Below is a small trained network, with its code and all its weights. Each question gives an input and a target symbol and asks what happens when units are switched off, that is, made to give their printed mean instead of their output.

import numpy as np


def w(rows, s, z=0):
    codes = np.array(rows[::2]) - 128.0
    scale = np.full(codes.shape[1], s)
    scale[-1] = z or s
    return codes * scale


def f(y):
    return np.maximum(y, 0)


def softmax(a):
    e = np.exp(a - a.max(-1, keepdims=True))
    return e / e.sum(-1, keepdims=True)


def log_softmax(a):
    a = a - a.max(-1, keepdims=True)
    return a - np.log(np.exp(a).sum(-1, keepdims=True))


def net(x, mask):
    ids = ['αβγεζηθμξψ'.index(c) for c in x.split()]
    T = len(ids)
    res = E[ids] + P[:T]
    r = res
    for j in range(2):
        rows = slice(4 * j, 4 * j + 4)
        q, k, v = (r @ M[0][rows].T for M in (Q, K, V))
        z = softmax(np.where(np.tri(T) > 0, q @ k.T / 4**0.5, -1e9)) @ v
        o = O[0][rows]
        res = res + np.where(mask[j], z, o[:, -1]) @ o[:, :-1]
    y = f(res @ A[0][:, :-1].T + A[0][:, -1])
    res = res + np.where(mask[2:26], y, B[0][:, -1]) @ B[0][:, :-1]
    return log_softmax(res[-1] @ U[:, :-1].T + U[:, -1])


Q, K, V, O, A, B = {}, {}, {}, {}, {}, {}
E = w([
[174,117,171,176,2,139,84,110],'α',
[43,95,101,116,148,138,77,93],'β',
[84,92,76,134,68,111,99,54],'γ',
[133,174,64,118,178,187,147,186],'ε',
[165,111,172,177,129,84,29,116],'ζ',
[90,82,113,142,47,72,97,162],'η',
[101,100,185,182,95,137,73,189],'θ',
[157,108,131,186,93,103,64,45],'μ',
[152,106,121,111,119,178,69,102],'ξ',
[77,98,131,160,152,66,58,84],'ψ',
],0.017)
P = w([
[86,211,102,161,71,56,60,100],'0',
[90,178,105,160,89,80,68,101],'1',
[103,142,109,159,113,101,86,105],'2',
[110,108,107,161,130,117,100,114],'3',
[113,77,108,157,147,137,114,121],'4',
[124,41,110,153,170,143,124,129],'5',
[120,2,110,150,187,154,128,138],'6',
],0.0094)
Q[0] = w([
[96,128,103,173,54,131,79,253],'H1',
[111,148,250,125,161,78,175,173],'H1',
[233,154,149,118,33,152,177,116],'H1',
[213,124,151,164,154,176,29,155],'H1',
[171,119,130,67,144,93,190,98],'H2',
[155,161,195,109,101,161,218,147],'H2',
[167,139,150,149,90,126,145,88],'H2',
[119,125,99,102,155,88,107,75],'H2',
],0.061)
K[0] = w([
[144,182,132,159,69,97,209,255],'H1',
[92,54,226,171,151,79,79,171],'H1',
[225,82,196,123,26,165,125,79],'H1',
[221,221,158,153,199,171,81,164],'H1',
[100,192,78,102,89,151,136,128],'H2',
[123,139,170,204,57,84,34,71],'H2',
[150,122,159,104,106,164,69,98],'H2',
[119,161,78,95,142,150,127,138],'H2',
],0.055)
V[0] = w([
[167,131,57,127,134,51,143,80],'H1',
[86,200,181,102,96,124,123,125],'H1',
[118,251,146,112,89,67,146,74],'H1',
[127,99,116,178,105,56,79,135],'H1',
[123,237,128,106,112,70,142,128],'H2',
[123,168,130,148,96,139,162,107],'H2',
[143,176,104,72,150,111,170,126],'H2',
[109,185,142,148,137,96,131,109],'H2',
],0.012)
O[0] = w([
[121,162,169,160,104,147,132,230,136],'H1',
[152,83,68,154,156,159,131,126,140],'H1',
[122,53,63,202,185,167,126,212,143],'H1',
[150,159,120,122,150,254,125,35,254],'H1',
[128,146,212,45,91,75,155,75,57],'H2',
[130,132,138,98,156,99,109,91,97],'H2',
[168,121,186,131,99,179,141,10,4],'H2',
[124,145,166,78,96,83,136,130,110],'H2',
],0.0072,0.0068)
A[0] = w([
[117,166,195,68,89,155,181,159,95],'N1',
[238,141,195,137,169,74,133,130,63],'N2',
[149,99,169,51,97,120,187,155,78],'N3',
[186,117,126,102,91,81,253,21,46],'N4',
[157,107,226,88,148,34,173,114,28],'N5',
[172,119,169,42,133,78,162,68,86],'N6',
[151,147,203,84,131,166,209,134,12],'N7',
[178,139,213,45,136,134,121,115,101],'N8',
[235,165,191,86,131,49,151,132,76],'N9',
[131,133,145,130,123,146,189,108,125],'N10',
[132,108,110,88,201,244,167,223,67],'N11',
[87,129,123,55,124,109,183,82,48],'N12',
[50,133,188,104,224,77,180,92,54],'N13',
[124,160,156,106,136,100,183,126,72],'N14',
[128,125,203,37,108,95,131,111,83],'N15',
[125,251,139,95,133,61,180,105,59],'N16',
[141,129,156,97,126,126,163,147,69],'N17',
[136,129,213,76,136,73,159,143,62],'N18',
[132,174,111,111,172,136,206,161,145],'N19',
[160,70,95,107,207,200,187,209,1],'N20',
[104,136,130,76,166,128,180,125,66],'N21',
[71,169,150,55,124,101,164,133,128],'N22',
[117,99,101,55,14,97,221,109,18],'N23',
[153,154,118,129,145,110,175,138,96],'N24',
],0.014,0.0089)
B[0] = w([
[101,125,124,110,156,107,80,107,132],'N1',
[36,138,85,167,92,183,176,128,135],'N2',
[111,177,123,136,118,158,136,138,130],'N3',
[53,94,72,136,121,18,143,86,135],'N4',
[198,228,147,161,200,111,127,92,141],'N5',
[180,131,131,91,87,61,167,114,146],'N6',
[113,122,152,129,94,105,149,97,128],'N7',
[168,120,99,114,75,172,122,189,141],'N8',
[79,111,79,181,108,173,170,126,134],'N9',
[143,118,136,124,142,122,98,144,128],'N10',
[146,67,173,144,160,91,196,109,254],'N11',
[86,116,146,152,85,146,181,98,130],'N12',
[161,119,109,172,208,156,57,131,135],'N13',
[139,125,131,174,98,143,125,110,129],'N14',
[197,131,137,126,123,123,169,173,146],'N15',
[110,170,193,18,134,63,167,118,140],'N16',
[131,108,120,155,135,138,133,112,128],'N17',
[115,131,174,141,99,96,132,181,132],'N18',
[137,121,58,135,198,168,116,157,144],'N19',
[99,197,108,92,84,148,66,124,230],'N20',
[151,133,141,147,106,116,108,123,128],'N21',
[99,117,93,133,173,153,171,122,139],'N22',
[114,169,252,101,114,225,110,128,133],'N23',
[145,105,140,139,114,135,110,119,130],'N24',
],0.029,0.0094)
U = w([
[105,178,73,130,44,153,2,106,255],'α',
[156,38,127,162,146,175,171,93,134],'β',
[142,98,139,102,94,139,131,63,98],'γ',
[122,177,87,83,130,129,141,135,112],'ε',
[130,162,104,150,91,145,146,133,76],'ζ',
[133,165,143,126,96,148,116,136,78],'η',
[102,135,130,151,101,69,107,220,93],'θ',
[138,154,76,140,88,92,123,101,69],'μ',
[176,133,96,96,69,126,126,142,102],'ξ',
[161,159,110,145,114,106,100,120,73],'ψ',
],0.005,0.0092)

Each question gives the input, a string of symbols that net reads in full, and the target symbol t.
The units are the heads (4 rows each of Q, K, V and O) and the neurons (one row each of A and B). Each row of codes is followed by its name. A weight is (code - 128) times the scale printed after its matrix; where a second scale follows, it is the last column's (O, A, B and U).
mask holds one flag per unit, heads first, then neurons. A switched-off unit (its flag False) gives its mean, the last column of its rows in O or B, instead of its output. The means were averaged over made-up inputs and are rounded, as every weight is.
A unit's drop is (log p(t) with every unit on - log p(t) with that unit switched off) / (log p(t) with every unit on - log p(t) with every unit switched off).
The circuit of an input: a set's keep is (log p(t) with only the set's units on - log p(t) with every unit switched off) / (log p(t) with every unit on - log p(t) with every unit switched off). Starting from the 12 units with the biggest drops (on a tie, the unit counted first), units are removed one at a time, each time the one whose removal leaves the highest keep (on an exact tie, the one counted first), for as long as the keep stays at least 0.8.
circuit, biggest first: the units of the circuit, biggest drop first
unit that matters most: the unit with the biggest drop
which heads matter: for each layer, one digit per head in row order, 1 if its drop is at least 0.15 and else 0, layers parted by /
input ζ ξ ξ θ θ ε ξ, target ξ: which heads matter => 10
input ξ ζ α ζ, target β: unit that matters most => N20
input ε θ η ζ γ ξ, target ξ: which heads matter => 01
input α μ θ γ μ, target β: which heads matter => 10
input β α ξ ξ, target β: circuit, biggest first => H2, N11
input ε θ θ β θ γ, target γ: which heads matter => 01
input ξ ξ β ξ β η, target α: which heads matter => 11
input ε ξ θ θ ξ η, target η: which heads matter => 11
input α β ψ ξ θ θ, target β: circuit, biggest first => N20, H1
input ξ α ξ ξ ξ, target γ: which heads matter => 11
input ξ ψ θ ζ η μ, target α: circuit, biggest first => N20, H1, N11, H2
input μ γ ξ ξ ε ψ, target ψ: circuit, biggest first => H1, N5, N13
input ε α ζ ε β ξ η, target α: which heads matter => 10
input ψ ε ξ μ, target μ: unit that matters most => H2
input ξ η ξ ε η μ, target μ: circuit, biggest first => H2, H1, N4, N6
input ψ γ ψ, target β: circuit, biggest first => N11, H1
input θ ξ β ξ ζ θ θ, target γ: circuit, biggest first => N11, N20, H1, H2
input ζ ξ ζ, target β: circuit, biggest first => H1, N11
input γ η ξ ψ η, target β: circuit, biggest first => N11, H1
input η η α ψ ψ, target β: circuit, biggest first => N20
input α α μ ψ ξ η β, target α: circuit, biggest first => H1, N11
